Below are the code and all the weights of a small trained network. Each question names an input and a class and asks about switching units off, where a switched-off unit gives its printed mean instead of its output.

import numpy as np


def w(rows, s, z=0):
    codes = np.array(rows[::2]) - 128.0
    scale = np.full(codes.shape[1], s)
    scale[-1] = z or s
    return codes * scale


def f(y):
    return np.maximum(y, 0)


def log_softmax(a):
    a = a - a.max(-1, keepdims=True)
    return a - np.log(np.exp(a).sum(-1, keepdims=True))


def net(x, mask):
    res = np.array(x, float).reshape(1, 7) / 4 @ E
    y = f(res @ A[0][:, :-1].T + A[0][:, -1])
    res = res + np.where(mask, y, B[0][:, -1]) @ B[0][:, :-1]
    return log_softmax(res[-1] @ U[:, :-1].T + U[:, -1])


A, B = {}, {}
E = w([
[158,119,9,95,99,131,88,127,166,152,162,38],'x0',
[108,134,155,100,113,163,44,134,121,178,90,137],'x1',
[158,56,175,147,100,106,134,151,83,153,103,151],'x2',
[103,55,134,137,114,87,143,138,159,127,80,128],'x3',
[156,169,133,173,123,109,67,133,112,159,137,113],'x4',
[78,175,115,141,55,193,157,147,111,96,152,45],'x5',
[117,181,120,112,62,90,110,31,109,153,169,106],'x6',
],0.015)
A[0] = w([
[197,47,117,159,113,215,84,216,128,156,72,145,218],'neuron 1',
[135,113,95,63,103,118,94,59,155,136,83,120,141],'neuron 2',
[56,241,227,143,112,218,138,110,103,100,109,153,130],'neuron 3',
[131,87,127,48,66,142,109,64,94,167,109,146,87],'neuron 4',
[207,158,167,209,131,2,102,71,101,163,139,167,115],'neuron 5',
[125,141,166,56,142,78,32,74,132,220,128,168,147],'neuron 6',
[132,158,58,135,98,157,117,88,169,120,135,91,2],'neuron 7',
],0.0099,0.0041)
B[0] = w([
[92,127,147,90,152,28,126,186,102,147,151,79,224],'neuron 1',
[175,84,111,163,115,118,130,81,118,91,159,169,189],'neuron 2',
[8,154,223,137,199,144,152,167,118,163,113,101,250],'neuron 3',
[150,120,161,176,97,150,74,90,139,123,232,123,184],'neuron 4',
[183,84,173,110,164,70,103,99,4,100,122,102,240],'neuron 5',
[76,164,33,124,125,118,68,163,196,137,158,112,238],'neuron 6',
[122,93,153,132,177,128,159,154,158,104,56,161,197],'neuron 7',
],0.013,0.018)
U = w([
[112,75,59,128,87,99,151,129,204,129,133,133,126],'0',
[167,138,144,127,97,153,142,142,113,193,90,170,42],'1',
[133,7,239,145,184,111,175,151,71,124,63,231,254],'2',
[176,184,49,102,164,147,105,114,147,115,134,169,77],'3',
[194,119,109,148,70,122,109,77,47,123,180,69,67],'4',
[96,115,162,103,151,81,124,171,82,157,126,43,123],'5',
[81,181,151,165,102,218,150,136,127,137,139,109,153],'6',
],0.013,0.0057)

Each question gives the input, the list of numbers given to net, and the class t.
The units are the neurons (one row each of A and B). Each row of codes is followed by its name. A weight is (code - 128) times the scale printed after its matrix; where a second scale follows, it is the last column's (A, B and U).
mask holds one flag per neuron, in row order. A switched-off neuron (its flag False) gives its mean, the last column of its row in B, instead of its output. The means were averaged over made-up inputs and are rounded, as every weight is.
A unit's drop is (log p(t) with every unit on - log p(t) with that unit switched off) / (log p(t) with every unit on - log p(t) with every unit switched off).
The circuit of an input: a set's keep is (log p(t) with only the set's units on - log p(t) with every unit switched off) / (log p(t) with every unit on - log p(t) with every unit switched off). Starting from all 7 units, units are removed one at a time, each time the one whose removal leaves the highest keep (on an exact tie, the one counted first), for as long as the keep stays at least 0.8.
circuit, biggest first: the units of the circuit, biggest drop first
top k neurons: the k neurons with the biggest drops, biggest first
drop of u: that unit's drop, to one decimal
input [-3,6,1,-7,-6,-6,2], class 5: circuit, biggest first : neuron 6
input [6,-1,-1,-1,-7,-5,-5], class 0: top 4 neurons : neuron 3; neuron 5; neuron 7; neuron 2
input [4,0,-1,-1,-8,-8,-8], class 5: top 3 neurons : neuron 1; neuron 7; neuron 5
input [3,7,-7,-8,2,8,-3], class 6: top 2 neurons : neuron 5; neuron 1
input [5,-4,-6,2,7,-2,5], class 3: top 2 neurons : neuron 7; neuron 3
input [-3,-5,-4,-1,3,5,5], class 6: top 2 neurons : neuron 1; neuron 5
input [3,-3,-3,-2,0,-1,7], class 4: top 2 neurons : neuron 3; neuron 2
input [-2,6,-4,6,-7,6,4], class 6: top 3 neurons : neuron 5; neuron 1; neuron 4
input [0,-4,-4,7,-8,-1,2], class 0: top 2 neurons : neuron 5; neuron 3
input [-5,0,1,2,2,-8,2], class 5: top 2 neurons : neuron 6; neuron 7
input [-5,2,2,0,0,-5,3], class 5: top 3 neurons : neuron 6; neuron 7; neuron 2
input [4,4,5,0,6,-8,2], class 4: top 2 neurons : neuron 3; neuron 5
input [1,-3,-7,-5,2,-4,8], class 3: top 2 neurons : neuron 6; neuron 7
input [2,3,-6,-2,-8,-7,-4], class 3: circuit, biggest first : neuron 3
input [-2,7,8,7,-7,7,-1], class 5: drop of neuron 1 : 0.5
input [8,-2,2,5,-3,1,3], class 0: drop of neuron 3 : 0.2
input [-2,-4,3,1,-1,-3,6], class 4: drop of neuron 3 : 0.3
